[[ 29  22 -23  48]
 [ 47  36 -34 -34]
 [ 53  11 -44  37]
 [-44  30  51 -27]
 [ 14 -12 -50  51]]
->
[[ 22 -23]
 [ 36 -34]]

[[-33   0   5]
 [  9  15  13]
 [ 67 -60  36]
 [-61   0  29]
 [-26 -23   2]]
->
[[ 0  5]
 [15 13]]

[[ 16  24  23]
 [-43 -23  -1]
 [-13 -28 -37]
 [ 65  47  15]]
->
[[ 24  23]
 [-23  -1]]

[[-18   7   1   6  26]
 [-13  21  10  29  -4]
 [ 46   1  16  18  70]
 [-13 -28 -16 -14 -11]]
->
[[ 7  1]
 [21 10]]

[[-72  -7  34  60]
 [ 13 -17  46  40]
 [-24 -70 -16   4]
 [-35 -51 -19  55]]
->
[[ -7  34]
 [-17  46]]

[[-12 -24  55]
 [ 10  18 -36]
 [-33 -32 -28]]
->
[[-24  55]
 [ 18 -36]]

[[ 11 -37  63  11]
 [  6   3   1 -17]]
->
[[-37  63]
 [  3   1]]
---
[[ 17   5  -9 -36  -3   0 -14   9]
 [-14   6  45 -33   6 -66 -50 -15]
 [-55   3 -22 -16 -27  36   5 -20]
 [ 49   6 -12 -16  55  21  33  43]
 [  9   5  38  16 -24  -5 -34   1]
 [-11  -6 -19  -6 -16  31   6  20]]
->
[[ 17 -14 -55  49   9 -11]
 [  5   6   3   6   5  -6]
 [ -9  45 -22 -12  38 -19]
 [-36 -33 -16 -16  16  -6]
 [ -3   6 -27  55 -24 -16]
 [  0 -66  36  21  -5  31]
 [-14 -50   5  33 -34   6]
 [  9 -15 -20  43   1  20]]

[[ 30   4 -13  15 -60 -27   0  11  41  -5   7 -44  11]
 [ 40 -53 -10  -2  -1 -18   3  40  29 -70 -59   7  16]]
->
[[ 30  40]
 [  4 -53]
 [-13 -10]
 [ 15  -2]
 [-60  -1]
 [-27 -18]
 [  0   3]
 [ 11  40]
 [ 41  29]
 [ -5 -70]
 [  7 -59]
 [-44   7]
 [ 11  16]]

[[ 46  -9  35  10 -19  53  24   4 -10   4  68  39  11 -11]
 [ 15 -15  21  26 -13  30   3  -1 -14  -7  45  22  -8 -25]
 [-16 -24  -3 -21 -16 -19  16  -5  -7   8 -18 -23 -15 -14]]
->
[[ 46  15 -16]
 [ -9 -15 -24]
 [ 35  21  -3]
 [ 10  26 -21]
 [-19 -13 -16]
 [ 53  30 -19]
 [ 24   3  16]
 [  4  -1  -5]
 [-10 -14  -7]
 [  4  -7   8]
 [ 68  45 -18]
 [ 39  22 -23]
 [ 11  -8 -15]
 [-11 -25 -14]]

[[-49   6  25]
 [-46   8  37]
 [-47  -3 -31]
 [-46   5  18]
 [ 44   2  22]
 [ 47  -7 -34]
 [  3   9  54]
 [ 51   1  17]
 [-55   2  -1]]
->
[[-49 -46 -47 -46  44  47   3  51 -55]
 [  6   8  -3   5   2  -7   9   1   2]
 [ 25  37 -31  18  22 -34  54  17  -1]]

[[  7  -8  -5   7]
 [ 20   2   3  18]
 [ 51  -6 -12  47]
 [ -5   8  -9  -8]
 [ 23   9 -13  17]
 [ -8 -33 -18 -12]
 [-10  27   1  -9]
 [ 18  -1  -9  19]]
->
[[  7  20  51  -5  23  -8 -10  18]
 [ -8   2  -6   8   9 -33  27  -1]
 [ -5   3 -12  -9 -13 -18   1  -9]
 [  7  18  47  -8  17 -12  -9  19]]

[[-31   2 -59]
 [  8  -5  16]
 [  9   3  10]
 [ 20  -4  41]
 [  1  -6  -1]
 [  4  -9   7]
 [ -5  -6 -13]
 [ -5  15 -11]]
->
[[-31   8   9  20   1   4  -5  -5]
 [  2  -5   3  -4  -6  -9  -6  15]
 [-59  16  10  41  -1   7 -13 -11]]

[[-44  70 -14  63  23  59 -71 -11  56 -32  15  12  19   6]
 [-35  31   1   3 -10  46   1   9 -49  15  58 -31  -9  -4]
 [-29 -11   1   3  -6 -26  34  27  -9  17 -45 -33 -25 -36]
 [-72 -16   3 -20 -15  37 -45  22 -44  14  63 -31 -19  -6]
 [ -6  46 -12   5 -22 -16 -44  11  -9  25 -51 -40  15 -11]
 [ 11 -11  29  36 -29  11  34 -35 -22  12  25 -40  17   0]]
->
[[-44 -35 -29 -72  -6  11]
 [ 70  31 -11 -16  46 -11]
 [-14   1   1   3 -12  29]
 [ 63   3   3 -20   5  36]
 [ 23 -10  -6 -15 -22 -29]
 [ 59  46 -26  37 -16  11]
 [-71   1  34 -45 -44  34]
 [-11   9  27  22  11 -35]
 [ 56 -49  -9 -44  -9 -22]
 [-32  15  17  14  25  12]
 [ 15  58 -45  63 -51  25]
 [ 12 -31 -33 -31 -40 -40]
 [ 19  -9 -25 -19  15  17]
 [  6  -4 -36  -6 -11   0]]

[[-44 -34 -56  -6 -46  -7 -30]
 [ -8 -42  -1 -13  57 -70 -13]
 [-15 -51  29 -25   7 -17 -42]]
->
[[-44  -8 -15]
 [-34 -42 -51]
 [-56  -1  29]
 [ -6 -13 -25]
 [-46  57   7]
 [ -7 -70 -17]
 [-30 -13 -42]]

[[ -3  -1  15   1 -12  -9  11 -17 -17 -26  -6   2  14]
 [-11 -11 -18   5 -13  10  12 -22 -71 -48  19  -1   1]]
->
[[ -3 -11]
 [ -1 -11]
 [ 15 -18]
 [  1   5]
 [-12 -13]
 [ -9  10]
 [ 11  12]
 [-17 -22]
 [-17 -71]
 [-26 -48]
 [ -6  19]
 [  2  -1]
 [ 14   1]]
